Here is a tiny trained network, its code and every weight. The questions are about switching its units off for an input and a class, where a switched-off unit gives its printed mean instead of its output.

import numpy as np


def w(rows, s, z=0):
    codes = np.array(rows[::2]) - 128.0
    scale = np.full(codes.shape[1], s)
    scale[-1] = z or s
    return codes * scale


def norm(h):
    return h / np.sqrt((h * h).mean(-1, keepdims=True) + 1e-5)


def f(y):
    return y / 2 * (1 + np.tanh(0.7978845608 * (y + 0.044715 * y**3)))


def log_softmax(a):
    a = a - a.max(-1, keepdims=True)
    return a - np.log(np.exp(a).sum(-1, keepdims=True))


def net(x, mask):
    res = np.array(x, float).reshape(1, 8) / 4 @ E
    u = 0
    for l in range(4):
        y = f(norm(res) @ A[l][:, :-1].T + A[l][:, -1])
        res = res + np.where(mask[u : u + 5], y, B[l][:, -1]) @ B[l][:, :-1]
        u += 5
    return log_softmax(norm(res)[-1] @ U[:, :-1].T + U[:, -1])


A, B = {}, {}
E = w([
[138,134,139,158,131,134],'x0',
[128,135,117,112,128,109],'x1',
[96,76,125,66,112,151],'x2',
[180,170,192,74,19,141],'x3',
[120,125,122,110,131,136],'x4',
[253,13,8,173,87,142],'x5',
[134,142,129,137,129,132],'x6',
[214,67,200,73,241,104],'x7',
],0.012)
A[0] = w([
[246,70,111,120,144,134,58],'L0N1',
[119,161,211,81,177,108,14],'L0N2',
[112,159,185,144,214,132,84],'L0N3',
[214,94,192,98,253,128,2],'L0N4',
[216,128,247,66,117,111,152],'L0N5',
],0.026,0.0096)
B[0] = w([
[196,106,136,156,150,84,230],'L0N1',
[138,139,176,111,197,72,200],'L0N2',
[145,100,125,108,138,172,206],'L0N3',
[3,119,103,141,79,63,242],'L0N4',
[160,171,128,121,66,166,250],'L0N5',
],0.039,0.017)
A[1] = w([
[221,179,195,94,107,135,253],'L1N1',
[68,189,105,162,49,133,149],'L1N2',
[76,198,214,103,177,136,49],'L1N3',
[127,161,177,87,174,148,171],'L1N4',
[87,81,135,157,254,81,145],'L1N5',
],0.038,0.0026)
B[1] = w([
[132,94,65,115,143,252,206],'L1N1',
[96,158,137,120,43,60,252],'L1N2',
[90,127,158,177,251,82,203],'L1N3',
[54,75,99,175,171,168,171],'L1N4',
[182,215,92,120,89,241,204],'L1N5',
],0.03,0.029)
A[2] = w([
[121,82,212,100,227,101,16],'L2N1',
[108,136,111,43,75,219,145],'L2N2',
[68,120,150,109,73,238,197],'L2N3',
[251,6,73,191,134,22,119],'L2N4',
[152,179,189,72,149,132,1],'L2N5',
],0.028,0.0022)
B[2] = w([
[89,112,100,125,191,146,169],'L2N1',
[177,113,62,92,108,142,240],'L2N2',
[181,112,120,142,33,108,248],'L2N3',
[93,135,221,129,252,125,225],'L2N4',
[151,42,178,161,83,129,127],'L2N5',
],0.033,0.014)
A[3] = w([
[254,64,132,130,135,95,113],'L3N1',
[128,141,187,76,112,33,4],'L3N2',
[118,92,167,125,169,166,145],'L3N3',
[50,158,94,121,118,191,137],'L3N4',
[143,71,137,137,209,117,139],'L3N5',
],0.038,0.0026)
B[3] = w([
[50,180,118,195,176,163,206],'L3N1',
[4,133,128,113,117,156,253],'L3N2',
[105,134,107,102,137,146,209],'L3N3',
[215,95,122,176,100,93,228],'L3N4',
[59,86,94,69,168,140,228],'L3N5',
],0.035,0.017)
U = w([
[120,131,89,121,128,149,253],'0',
[113,115,135,154,246,161,31],'1',
[94,152,152,130,89,19,23],'2',
[231,137,91,142,89,149,87],'3',
[132,140,110,121,135,136,186],'4',
[126,140,112,121,122,151,183],'5',
[127,156,102,115,132,141,140],'6',
],0.011,0.0059)

Each question gives the input, the list of numbers given to net, and the class t.
The units are the neurons (one row each of A and B). Each row of codes is followed by its name. A weight is (code - 128) times the scale printed after its matrix; where a second scale follows, it is the last column's (A, B and U).
mask holds one flag per neuron, layer by layer. A switched-off neuron (its flag False) gives its mean, the last column of its row in B, instead of its output. The means were averaged over made-up inputs and are rounded, as every weight is.
A unit's drop is (log p(t) with every unit on - log p(t) with that unit switched off) / (log p(t) with every unit on - log p(t) with every unit switched off).
The circuit of an input: a set's keep is (log p(t) with only the set's units on - log p(t) with every unit switched off) / (log p(t) with every unit on - log p(t) with every unit switched off). Starting from the 12 units with the biggest drops (on a tie, the unit counted first), units are removed one at a time, each time the one whose removal leaves the highest keep (on an exact tie, the one counted first), for as long as the keep stays at least 0.8.
circuit, biggest first: the units of the circuit, biggest drop first
most important unit: the unit with the biggest drop
k most important neurons: the k neurons with the biggest drops, biggest first
top k neurons in layer l: the k neurons of layer l with the biggest drops, biggest first
input [2,-6,4,7,2,4,-1,-1], class 3: most important unit -> L1N1
input [2,-2,-5,6,-7,8,-5,2], class 1: circuit, biggest first -> (L0N1, L2N4)
input [4,6,1,7,3,4,-3,-2], class 3: circuit, biggest first -> (L0N4, L3N2)
input [3,7,4,1,-2,-7,-7,-7], class 1: circuit, biggest first -> (L0N4, L1N3)
input [-3,-3,-6,8,0,5,3,5], class 3: 3 most important neurons -> (L0N5, L1N1, L1N3)
input [-2,7,-4,-4,5,1,-5,-7], class 2: circuit, biggest first -> (L1N1, L1N2)
input [-3,3,0,-6,-6,8,0,-3], class 1: 2 most important neurons -> (L0N2, L0N4)
input [6,6,1,-5,8,-8,-5,-2], class 1: 2 most important neurons -> (L1N3, L0N1)
input [5,3,7,2,5,-6,8,8], class 2: 2 most important neurons -> (L0N4, L0N5)
input [0,4,0,7,3,8,0,6], class 1: top 2 neurons in layer 1 -> (L1N5, L1N2)
input [-6,1,-3,-8,2,2,8,7], class 3: 2 most important neurons -> (L1N5, L0N5)
input [0,-2,-7,-7,0,-2,-7,-8], class 2: 3 most important neurons -> (L0N1, L0N2, L1N2)
input [1,4,-5,-5,0,5,0,-7], class 2: circuit, biggest first -> (L1N1, L1N2)
input [6,1,2,8,1,-1,-4,8], class 2: circuit, biggest first -> (L0N4)
input [-2,4,-3,-6,8,3,-1,4], class 3: 2 most important neurons -> (L1N5, L0N5)
input [6,-6,-7,5,2,-8,5,5], class 1: 2 most important neurons -> (L0N2, L1N3)
input [-4,0,-3,-6,-2,-3,-1,2], class 3: 2 most important neurons -> (L1N5, L0N5)
input [-6,-8,-7,6,-6,-8,-8,-2], class 1: 4 most important neurons -> (L0N2, L1N3, L0N1, L1N5)
input [-3,0,3,-4,-1,-6,5,-4], class 1: 4 most important neurons -> (L0N4, L1N3, L0N1, L0N5)
input [-8,2,-4,8,-6,-7,-7,-8], class 2: most important unit -> L0N1
input [-4,1,-4,5,-6,-3,5,-6], class 2: top 4 neurons in layer 0 -> (L0N1, L0N2, L0N5, L0N3)
input [-3,-4,-1,2,-6,-2,-3,4], class 2: top 3 neurons in layer 0 -> (L0N4, L0N2, L0N5)
